Below is a small trained network, with its code and all its weights. Each question gives an input and a target symbol and asks what happens when units are switched off, that is, made to give their printed mean instead of their output.

import numpy as np


def w(rows, s, z=0):
    codes = np.array(rows[::2]) - 128.0
    scale = np.full(codes.shape[1], s)
    scale[-1] = z or s
    return codes * scale


def f(y):
    return y / 2 * (1 + np.tanh(0.7978845608 * (y + 0.044715 * y**3)))


def softmax(a):
    e = np.exp(a - a.max(-1, keepdims=True))
    return e / e.sum(-1, keepdims=True)


def log_softmax(a):
    a = a - a.max(-1, keepdims=True)
    return a - np.log(np.exp(a).sum(-1, keepdims=True))


def net(x, mask):
    ids = ['βγλμσψ'.index(c) for c in x.split()]
    T = len(ids)
    res = E[ids] + P[:T]
    u = 0
    for l in range(2):
        r = res
        for j in range(2):
            rows = slice(2 * j, 2 * j + 2)
            q, k, v = (r @ M[l][rows].T for M in (Q, K, V))
            z = softmax(np.where(np.tri(T) > 0, q @ k.T / 2**0.5, -1e9)) @ v
            o = O[l][rows]
            res = res + np.where(mask[u + j], z, o[:, -1]) @ o[:, :-1]
        u += 2
        y = f(res @ A[l][:, :-1].T + A[l][:, -1])
        res = res + np.where(mask[u : u + 8], y, B[l][:, -1]) @ B[l][:, :-1]
        u += 8
    return log_softmax(res[-1] @ U[:, :-1].T + U[:, -1])


Q, K, V, O, A, B = {}, {}, {}, {}, {}, {}
E = w([
[111,141,180,131],'β',
[113,49,120,140],'γ',
[68,67,97,164],'λ',
[80,109,156,173],'μ',
[104,136,3,169],'σ',
[230,117,118,101],'ψ',
],0.02)
P = w([
[95,147,133,61],'0',
[171,118,99,175],'1',
[91,118,137,59],'2',
[249,145,217,143],'3',
[118,103,125,61],'4',
[164,170,72,197],'5',
[146,94,100,55],'6',
[133,166,123,219],'7',
],0.011)
Q[0] = w([
[32,99,10,26],'L0H1',
[57,168,176,24],'L0H1',
[255,165,149,151],'L0H2',
[164,50,209,204],'L0H2',
],0.0064)
K[0] = w([
[75,129,142,91],'L0H1',
[126,224,99,28],'L0H1',
[173,167,98,243],'L0H2',
[255,202,158,173],'L0H2',
],0.0091)
V[0] = w([
[112,204,30,70],'L0H1',
[49,74,146,165],'L0H1',
[180,54,185,166],'L0H2',
[183,127,2,203],'L0H2',
],0.0052)
O[0] = w([
[70,4,179,106,35],'L0H1',
[153,150,76,81,249],'L0H1',
[2,141,179,168,193],'L0H2',
[122,208,165,140,220],'L0H2',
],0.0058,0.002)
A[0] = w([
[159,164,177,144,63],'L0N1',
[93,110,92,50,62],'L0N2',
[122,137,84,159,136],'L0N3',
[171,120,251,89,131],'L0N4',
[124,121,180,105,253],'L0N5',
[177,184,147,109,65],'L0N6',
[151,96,118,168,144],'L0N7',
[147,130,151,162,130],'L0N8',
],0.017,0.0041)
B[0] = w([
[95,30,100,139,167],'L0N1',
[140,110,27,143,198],'L0N2',
[74,193,136,83,253],'L0N3',
[103,197,106,163,251],'L0N4',
[115,129,80,1,203],'L0N5',
[197,24,163,201,187],'L0N6',
[126,169,187,172,206],'L0N7',
[107,168,34,193,158],'L0N8',
],0.0081,0.0053)
Q[1] = w([
[57,146,88,1],'L1H1',
[191,109,230,79],'L1H1',
[110,92,193,111],'L1H2',
[123,196,221,216],'L1H2',
],0.0079)
K[1] = w([
[3,224,121,91],'L1H1',
[97,212,132,114],'L1H1',
[30,86,111,104],'L1H2',
[211,211,50,159],'L1H2',
],0.0054)
V[1] = w([
[248,161,163,140],'L1H1',
[100,129,164,157],'L1H1',
[181,52,156,103],'L1H2',
[86,87,184,144],'L1H2',
],0.012)
O[1] = w([
[146,181,37,125,13],'L1H1',
[134,128,254,139,33],'L1H1',
[163,69,54,133,24],'L1H2',
[204,99,203,247,4],'L1H2',
],0.0079,0.0038)
A[1] = w([
[200,67,213,98,235],'L1N1',
[208,146,82,98,152],'L1N2',
[108,115,92,8,42],'L1N3',
[114,2,76,201,19],'L1N4',
[67,158,126,59,252],'L1N5',
[120,99,179,105,139],'L1N6',
[102,172,163,151,31],'L1N7',
[188,83,100,14,125],'L1N8',
],0.012,0.0038)
B[1] = w([
[67,161,83,216,148],'L1N1',
[2,159,137,99,189],'L1N2',
[109,142,77,209,203],'L1N3',
[188,86,137,52,180],'L1N4',
[172,125,148,71,248],'L1N5',
[96,154,190,125,148],'L1N6',
[229,124,204,214,148],'L1N7',
[207,158,225,227,186],'L1N8',
],0.009,0.013)
U = w([
[89,126,42,119,156],'β',
[120,176,147,227,3],'γ',
[111,76,127,47,74],'λ',
[181,195,175,37,161],'μ',
[8,95,156,162,129],'σ',
[140,85,121,179,168],'ψ',
],0.012,0.0047)

Each question gives the input, a string of symbols that net reads in full, and the target symbol t.
The units are the heads (2 rows each of Q, K, V and O) and the neurons (one row each of A and B). Each row of codes is followed by its name. A weight is (code - 128) times the scale printed after its matrix; where a second scale follows, it is the last column's (O, A, B and U).
mask holds one flag per unit, layer by layer, with each layer's heads first. A switched-off unit (its flag False) gives its mean, the last column of its rows in O or B, instead of its output. The means were averaged over made-up inputs and are rounded, as every weight is.
A unit's drop is (log p(t) with every unit on - log p(t) with that unit switched off) / (log p(t) with every unit on - log p(t) with every unit switched off).
The circuit of an input: a set's keep is (log p(t) with only the set's units on - log p(t) with every unit switched off) / (log p(t) with every unit on - log p(t) with every unit switched off). Starting from the 12 units with the biggest drops (on a tie, the unit counted first), units are removed one at a time, each time the one whose removal leaves the highest keep (on an exact tie, the one counted first), for as long as the keep stays at least 0.8.
circuit, biggest first: the units of the circuit, biggest drop first
unit that matters most: the unit with the biggest drop
k most important neurons: the k neurons with the biggest drops, biggest first
top k neurons in layer l: the k neurons of layer l with the biggest drops, biggest first
heads that matter: for each layer, one digit per head in row order, 1 if its drop is at least 0.15 and else 0, layers parted by /
drop of u: that unit's drop, to one decimal
input λ σ μ ψ σ λ ψ γ, target β: circuit, biggest first -> (L1H1 L0N6)
input σ ψ μ σ σ λ γ μ, target μ: circuit, biggest first -> (L1H2 L1N5 L0H2)
input β σ γ γ λ β, target σ: heads that matter -> 11 / 10
input ψ ψ γ σ σ γ, target μ: unit that matters most -> L0H1
input μ σ σ σ μ λ, target μ: heads that matter -> 00 / 01
input β ψ λ γ γ σ, target μ: top 2 neurons in layer 0 -> (L0N3 L0N7)
input λ λ γ σ, target μ: heads that matter -> 00 / 01
input β γ β β ψ β, target β: 3 most important neurons -> (L0N3 L1N8 L0N6)
input β γ λ γ γ σ γ β, target μ: heads that matter -> 10 / 01
input λ μ λ γ, target γ: circuit, biggest first -> (L1H2 L1N1)
input ψ γ σ λ, target μ: top 4 neurons in layer 0 -> (L0N2 L0N6 L0N1 L0N7)
input μ β λ λ μ λ, target γ: 4 most important neurons -> (L1N7 L0N5 L0N7 L1N2)
input β μ β β, target γ: top 2 neurons in layer 1 -> (L1N5 L1N4)
input λ μ σ ψ, target β: 2 most important neurons -> (L0N4 L0N6)
input γ λ γ γ, target σ: unit that matters most -> L1N8
input β λ λ β, target σ: top 3 neurons in layer 0 -> (L0N1 L0N5 L0N6)
input μ σ σ γ β β σ β, target μ: circuit, biggest first -> (L1H2 L1N5)
input λ ψ σ μ γ λ ψ μ, target β: top 2 neurons in layer 0 -> (L0N6 L0N8)
input γ ψ λ ψ γ, target ψ: top 2 neurons in layer 0 -> (L0N2 L0N3)
input σ β λ β ψ μ, target β: top 2 neurons in layer 0 -> (L0N6 L0N5)
input μ ψ σ β, target β: top neuron in layer 0 -> (L0N1)
input σ β λ λ σ μ, target μ: top 2 neurons in layer 0 -> (L0N2 L0N6)
input μ ψ γ γ, target β: top 2 neurons in layer 0 -> (L0N3 L0N6)
input λ σ λ λ σ σ λ ψ, target β: 2 most important neurons -> (L0N6 L1N8)
input γ σ β μ γ ψ ψ λ, target β: drop of L0N5 -> 0.0
input λ λ σ σ ψ ψ γ λ, target β: drop of L1H1 -> 0.7
input λ μ β γ, target γ: drop of L1H2 -> 0.5
input μ γ λ, target λ: drop of L0N2 -> 0.3
input λ σ λ, target λ: top neuron in layer 0 -> (L0N2)
